Below is a small trained network, with its code and all its weights. Each question gives an input and a target symbol and asks what happens when units are switched off, that is, made to give their printed mean instead of their output.

import numpy as np


def w(rows, s, z=0):
    codes = np.array(rows[::2]) - 128.0
    scale = np.full(codes.shape[1], s)
    scale[-1] = z or s
    return codes * scale


def f(y):
    return y / 2 * (1 + np.tanh(0.7978845608 * (y + 0.044715 * y**3)))


def softmax(a):
    e = np.exp(a - a.max(-1, keepdims=True))
    return e / e.sum(-1, keepdims=True)


def log_softmax(a):
    a = a - a.max(-1, keepdims=True)
    return a - np.log(np.exp(a).sum(-1, keepdims=True))


def net(x, mask):
    ids = ['αγζθφψ'.index(c) for c in x.split()]
    T = len(ids)
    res = E[ids] + P[:T]
    u = 0
    for l in range(2):
        q, k, v = (res @ M[l].T for M in (Q, K, V))
        z = softmax(np.where(np.tri(T) > 0, q @ k.T / 4**0.5, -1e9)) @ v
        res = res + np.where(mask[u], z, O[l][:, -1]) @ O[l][:, :-1]
        u += 1
        y = f(res @ A[l][:, :-1].T + A[l][:, -1])
        res = res + np.where(mask[u : u + 4], y, B[l][:, -1]) @ B[l][:, :-1]
        u += 4
    return log_softmax(res[-1] @ U[:, :-1].T + U[:, -1])


Q, K, V, O, A, B = {}, {}, {}, {}, {}, {}
E = w([
[99,173,144,40,101,120,145,172,62,52,165,160],'α',
[141,220,91,194,253,177,117,116,71,99,185,233],'γ',
[87,193,183,103,167,128,136,141,226,109,116,63],'ζ',
[91,106,213,99,199,138,83,26,54,170,2,178],'θ',
[130,178,107,138,45,161,130,47,162,87,90,167],'φ',
[160,196,90,136,113,130,138,158,77,228,73,109],'ψ',
],0.0096)
P = w([
[86,121,200,196,115,146,87,136,44,153,144,77],'0',
[138,135,57,66,105,62,175,100,145,131,193,114],'1',
[74,140,254,151,121,156,83,221,111,142,39,183],'2',
[139,141,70,69,115,43,209,105,151,146,174,133],'3',
[229,22,170,113,237,245,165,157,135,127,66,168],'4',
[159,131,82,83,132,17,221,98,148,119,168,150],'5',
[228,106,122,118,127,217,38,69,10,64,127,27],'6',
[183,148,64,62,148,17,230,103,164,121,134,155],'7',
[74,155,224,121,117,128,56,179,7,134,68,103],'8',
],0.0085)
Q[0] = w([
[75,125,209,191,54,223,37,120,92,53,57,189],'0.h0',
[27,77,206,175,107,95,141,251,179,123,159,216],'0.h0',
[78,63,209,208,111,251,73,249,201,171,20,109],'0.h0',
[236,49,103,55,170,171,248,59,204,126,72,129],'0.h0',
],0.013)
K[0] = w([
[122,76,156,141,89,245,30,116,101,103,148,89],'0.h0',
[18,206,158,152,83,71,29,63,81,88,220,55],'0.h0',
[49,157,153,162,85,243,21,179,116,156,131,57],'0.h0',
[76,180,192,131,102,66,131,170,183,137,19,239],'0.h0',
],0.013)
V[0] = w([
[82,120,199,24,191,141,168,177,67,37,174,143],'0.h0',
[177,184,171,84,133,131,116,216,104,205,112,31],'0.h0',
[147,145,137,182,50,136,196,85,2,98,162,200],'0.h0',
[103,175,157,190,197,223,101,99,210,39,119,105],'0.h0',
],0.0055)
O[0] = w([
[5,89,32,148,145,147,181,180,106,52,95,87,214],'0.h0',
[158,74,109,227,89,47,58,219,122,60,156,164,122],'0.h0',
[98,89,112,57,125,149,62,121,134,180,155,157,251],'0.h0',
[72,149,253,193,88,178,244,156,83,136,201,193,141],'0.h0',
],0.0067,0.0028)
A[0] = w([
[125,89,177,125,165,184,92,179,118,101,204,145,22],'0.n0',
[135,152,110,134,52,57,214,77,254,144,158,105,78],'0.n1',
[123,69,188,201,149,148,83,117,84,135,50,87,3],'0.n2',
[119,79,127,162,100,211,111,162,47,97,56,189,151],'0.n3',
],0.0066,0.0037)
B[0] = w([
[196,70,78,189,83,195,101,95,168,208,136,98,141],'0.n0',
[73,113,51,118,172,197,64,90,253,227,120,120,192],'0.n1',
[139,121,157,143,218,6,159,83,91,98,218,79,147],'0.n2',
[87,174,161,178,215,103,121,144,205,169,172,15,253],'0.n3',
],0.0066,0.0051)
Q[1] = w([
[226,86,143,172,190,198,190,134,144,119,121,51],'1.h0',
[121,80,145,116,79,148,103,174,195,132,59,122],'1.h0',
[65,223,143,171,84,132,37,146,32,74,105,88],'1.h0',
[46,136,199,155,176,106,59,231,126,186,108,255],'1.h0',
],0.0096)
K[1] = w([
[131,133,224,140,208,150,65,231,186,132,81,155],'1.h0',
[77,194,93,117,166,53,109,66,109,134,194,161],'1.h0',
[199,18,148,160,154,231,144,96,39,63,193,30],'1.h0',
[88,203,178,153,32,164,1,83,39,130,205,19],'1.h0',
],0.0089)
V[1] = w([
[116,60,234,67,90,73,107,111,146,115,146,42],'1.h0',
[198,139,104,143,254,168,105,175,111,144,193,147],'1.h0',
[150,162,132,97,172,162,129,161,112,138,107,121],'1.h0',
[91,84,168,158,225,101,85,45,95,171,132,93],'1.h0',
],0.0061)
O[1] = w([
[182,220,122,97,200,131,207,108,181,106,81,133,130],'1.h0',
[75,81,126,166,122,93,132,146,150,206,123,228,151],'1.h0',
[124,143,127,147,107,80,137,139,110,166,105,136,160],'1.h0',
[116,137,109,121,165,148,158,181,127,96,79,255,251],'1.h0',
],0.0063,0.0031)
A[1] = w([
[106,26,92,5,96,37,154,109,117,83,69,152,113],'1.n0',
[193,87,148,176,124,96,76,168,120,75,154,155,135],'1.n1',
[147,130,63,57,56,171,135,49,163,106,137,159,1],'1.n2',
[164,165,2,67,78,122,115,107,101,140,221,118,89],'1.n3',
],0.0067,0.0051)
B[1] = w([
[188,182,220,180,85,204,182,176,128,200,171,27,213],'1.n0',
[167,48,139,129,101,68,133,88,147,78,115,99,130],'1.n1',
[77,72,142,253,44,96,219,113,154,199,135,142,209],'1.n2',
[173,83,146,135,60,87,189,109,139,64,138,202,254],'1.n3',
],0.0064,0.005)
U = w([
[164,178,195,191,101,77,237,178,127,79,197,104,2],'α',
[137,151,85,58,171,89,210,103,78,74,122,240,79],'γ',
[36,137,18,80,172,123,93,138,178,119,119,48,161],'ζ',
[189,158,216,36,140,253,69,58,79,169,93,122,225],'θ',
[74,35,162,148,92,158,173,110,126,190,124,178,79],'φ',
[233,73,130,124,120,55,48,147,128,98,98,162,229],'ψ',
],0.0052,0.0039)

Each question gives the input, a string of symbols that net reads in full, and the target symbol t.
The units are the heads (4 rows each of Q, K, V and O) and the neurons (one row each of A and B). Each row of codes is followed by its name. A weight is (code - 128) times the scale printed after its matrix; where a second scale follows, it is the last column's (O, A, B and U).
mask holds one flag per unit, layer by layer, with each layer's heads first. A switched-off unit (its flag False) gives its mean, the last column of its rows in O or B, instead of its output. The means were averaged over made-up inputs and are rounded, as every weight is.
A unit's drop is (log p(t) with every unit on - log p(t) with that unit switched off) / (log p(t) with every unit on - log p(t) with every unit switched off).
The circuit of an input: a set's keep is (log p(t) with only the set's units on - log p(t) with every unit switched off) / (log p(t) with every unit on - log p(t) with every unit switched off). Starting from all 10 units, units are removed one at a time, each time the one whose removal leaves the highest keep (on an exact tie, the one counted first), for as long as the keep stays at least 0.8.
units of the circuit, in order: the units of the circuit, biggest drop first
k most important neurons: the k neurons with the biggest drops, biggest first
k most important neurons of layer l: the k neurons of layer l with the biggest drops, biggest first
drop when u is switched off: that unit's drop, to one decimal
input φ φ α θ φ φ ζ α φ, target α: units of the circuit, in order => (0.h0)
input φ γ θ φ ψ γ γ, target ψ: units of the circuit, in order => (0.h0; 1.n1)
input α θ α ψ θ ζ φ, target γ: units of the circuit, in order => (1.h0; 0.n2; 0.n3)
input ζ φ α φ φ φ ζ φ α, target α: 2 most important neurons => (0.n3; 0.n1)
input α θ γ φ α ζ θ φ α, target γ: 2 most important neurons => (0.n2; 0.n3)
input θ φ φ, target γ: units of the circuit, in order => (1.h0; 0.n2)
input ζ α θ, target α: units of the circuit, in order => (0.h0; 0.n2)
input α φ θ, target ζ: units of the circuit, in order => (0.h0; 0.n3)
input θ α φ ζ φ φ ψ ζ θ, target ψ: units of the circuit, in order => (0.h0; 0.n2)
input ζ γ ζ φ α γ ζ φ, target φ: 2 most important neurons of layer 1 => (1.n2; 1.n3)
input γ ψ φ φ α ζ ψ, target ζ: 2 most important neurons => (0.n3; 1.n3)
input α φ φ ζ φ φ θ φ ζ, target γ: 2 most important neurons of layer 0 => (0.n2; 0.n3)
input θ φ γ φ φ α ζ ψ γ, target α: 2 most important neurons of layer 0 => (0.n3; 0.n1)
input γ ψ ψ θ ψ θ γ ζ α, target φ: units of the circuit, in order => (1.h0)
input φ φ γ ζ α φ φ, target ζ: units of the circuit, in order => (0.h0; 0.n3)
input ψ θ φ α, target α: 2 most important neurons of layer 1 => (1.n0; 1.n3)
input θ ζ ψ ψ φ θ φ α ζ, target θ: drop when 0.h0 is switched off => 0.7
input ζ θ φ φ φ ψ, target ψ: drop when 1.n2 is switched off => 0.0
input α φ ψ, target ζ: drop when 0.h0 is switched off => 0.6
input α φ ζ, target ζ: units of the circuit, in order => (0.h0)
